Below are the code and all the weights of a small trained network. Each question names an input and a class and asks about switching units off, where a switched-off unit gives its printed mean instead of its output.

import numpy as np


def w(rows, s, z=0):
    codes = np.array(rows[::2]) - 128.0
    scale = np.full(codes.shape[1], s)
    scale[-1] = z or s
    return codes * scale


def norm(h):
    return h / np.sqrt((h * h).mean(-1, keepdims=True) + 1e-5)


def f(y):
    return y / 2 * (1 + np.tanh(0.7978845608 * (y + 0.044715 * y**3)))


def log_softmax(a):
    a = a - a.max(-1, keepdims=True)
    return a - np.log(np.exp(a).sum(-1, keepdims=True))


def net(x, mask):
    res = np.array(x, float).reshape(1, 7) / 4 @ E
    u = 0
    for l in range(2):
        y = f(norm(res) @ A[l][:, :-1].T + A[l][:, -1])
        res = res + np.where(mask[u : u + 6], y, B[l][:, -1]) @ B[l][:, :-1]
        u += 6
    return log_softmax(norm(res)[-1] @ U[:, :-1].T + U[:, -1])


A, B = {}, {}
E = w([
[128,130,133,127,127,129,125,127],'x0',
[134,116,120,124,125,123,125,139],'x1',
[128,220,90,33,65,134,103,123],'x2',
[2,118,63,119,198,157,174,165],'x3',
[33,115,123,148,54,4,200,28],'x4',
[84,189,197,210,162,2,30,196],'x5',
[176,209,28,168,240,82,144,68],'x6',
],0.0055)
A[0] = w([
[184,63,77,86,106,167,157,31,3],'0.n0',
[163,17,195,240,201,133,189,76,43],'0.n1',
[120,90,124,92,90,30,188,55,27],'0.n2',
[254,125,171,149,68,88,113,80,44],'0.n3',
[185,207,65,159,182,110,132,30,63],'0.n4',
[125,245,107,47,69,126,130,118,59],'0.n5',
],0.0092,0.006)
B[0] = w([
[111,197,150,177,91,121,200,180,200],'0.n0',
[149,179,24,48,34,113,73,130,219],'0.n1',
[160,85,133,226,156,202,66,98,182],'0.n2',
[7,151,120,83,200,153,118,130,208],'0.n3',
[164,34,161,112,159,69,181,166,255],'0.n4',
[144,139,44,91,48,121,50,124,225],'0.n5',
],0.015,0.0042)
A[1] = w([
[106,68,243,62,39,168,121,94,131],'1.n0',
[2,150,67,88,194,154,175,92,22],'1.n1',
[138,237,192,172,137,26,83,136,31],'1.n2',
[86,133,142,195,103,95,146,7,107],'1.n3',
[226,182,164,107,198,236,95,117,3],'1.n4',
[158,168,144,114,95,208,227,73,17],'1.n5',
],0.013,0.0023)
B[1] = w([
[194,101,74,124,217,45,182,120,254],'1.n0',
[77,131,198,76,179,117,90,74,235],'1.n1',
[105,174,139,123,50,193,248,122,222],'1.n2',
[181,135,165,149,134,212,62,156,179],'1.n3',
[140,76,149,236,95,159,64,69,242],'1.n4',
[72,188,203,173,83,108,143,185,216],'1.n5',
],0.013,0.005)
U = w([
[72,213,227,170,41,141,245,182,126],'0',
[155,157,35,32,39,105,38,110,120],'1',
[200,54,189,255,143,202,11,92,91],'2',
[121,108,176,112,148,94,116,135,253],'3',
[204,45,142,98,226,19,207,130,79],'4',
[27,130,227,44,222,131,88,56,89],'5',
],0.0066,0.0075)

Each question gives the input, the list of numbers given to net, and the class t.
The units are the neurons (one row each of A and B). Each row of codes is followed by its name. A weight is (code - 128) times the scale printed after its matrix; where a second scale follows, it is the last column's (A, B and U).
mask holds one flag per neuron, layer by layer. A switched-off neuron (its flag False) gives its mean, the last column of its row in B, instead of its output. The means were averaged over made-up inputs and are rounded, as every weight is.
A unit's drop is (log p(t) with every unit on - log p(t) with that unit switched off) / (log p(t) with every unit on - log p(t) with every unit switched off).
The circuit of an input: a set's keep is (log p(t) with only the set's units on - log p(t) with every unit switched off) / (log p(t) with every unit on - log p(t) with every unit switched off). Starting from all 12 units, units are removed one at a time, each time the one whose removal leaves the highest keep (on an exact tie, the one counted first), for as long as the keep stays at least 0.8.
units of the circuit, in order: the units of the circuit, biggest drop first
unit that matters most: the unit with the biggest drop
k most important neurons: the k neurons with the biggest drops, biggest first
top k neurons in layer l: the k neurons of layer l with the biggest drops, biggest first
input [-3,8,-4,1,1,-6,6], class 0: top 2 neurons in layer 1	1.n0; 1.n5
input [5,7,1,-1,-3,2,-8], class 4: units of the circuit, in order	1.n0
input [-5,-3,2,1,-1,7,6], class 0: top 2 neurons in layer 1	1.n2; 1.n0
input [1,-3,2,1,-4,7,8], class 4: 4 most important neurons	0.n4; 0.n0; 1.n5; 0.n1
input [-6,-8,-3,7,0,5,5], class 5: 4 most important neurons	1.n1; 0.n0; 1.n0; 1.n5
input [-1,3,-5,-8,4,4,3], class 5: 2 most important neurons	0.n3; 1.n1
input [-6,3,-7,-4,4,-5,-7], class 1: 2 most important neurons	0.n1; 0.n4
input [7,7,5,2,8,6,-5], class 2: units of the circuit, in order	0.n2; 1.n3
input [-1,-1,3,4,-7,-1,-2], class 2: 2 most important neurons	1.n4; 0.n3
input [1,1,4,0,4,-5,4], class 0: 4 most important neurons	0.n0; 1.n0; 1.n4; 0.n1
input [-2,-2,-7,-6,6,5,5], class 1: 2 most important neurons	0.n1; 0.n0
input [-4,-6,-4,5,-7,-7,0], class 0: units of the circuit, in order	1.n5; 0.n0
input [-6,-1,4,-7,8,-2,8], class 2: 2 most important neurons	0.n2; 1.n3
input [3,-2,6,4,-4,7,-5], class 0: units of the circuit, in order	1.n2
input [2,4,-4,-5,-6,7,0], class 0: 2 most important neurons	1.n2; 0.n2
input [7,7,6,5,1,7,-8], class 4: 3 most important neurons	1.n0; 0.n0; 0.n1
input [-4,-7,-5,-1,-1,-7,0], class 0: 3 most important neurons	0.n0; 1.n5; 0.n5
input [0,2,0,1,-6,-7,-2], class 0: 2 most important neurons	1.n5; 0.n0
input [7,8,-2,-6,1,-7,5], class 0: 3 most important neurons	0.n0; 1.n5; 1.n0
input [2,8,-1,-2,8,6,-7], class 2: top 2 neurons in layer 0	0.n2; 0.n4
input [4,3,-3,8,-8,-1,5], class 2: unit that matters most	1.n4
input [-3,2,-7,8,7,1,-8], class 4: top 3 neurons in layer 1	1.n0; 1.n4; 1.n5
input [3,-1,-1,-8,5,5,3], class 5: top 2 neurons in layer 0	0.n3; 0.n0
input [6,-1,-3,8,-4,1,-1], class 5: top 2 neurons in layer 0	0.n2; 0.n4
input [5,4,-8,6,1,8,8], class 0: top 2 neurons in layer 1	1.n2; 1.n0
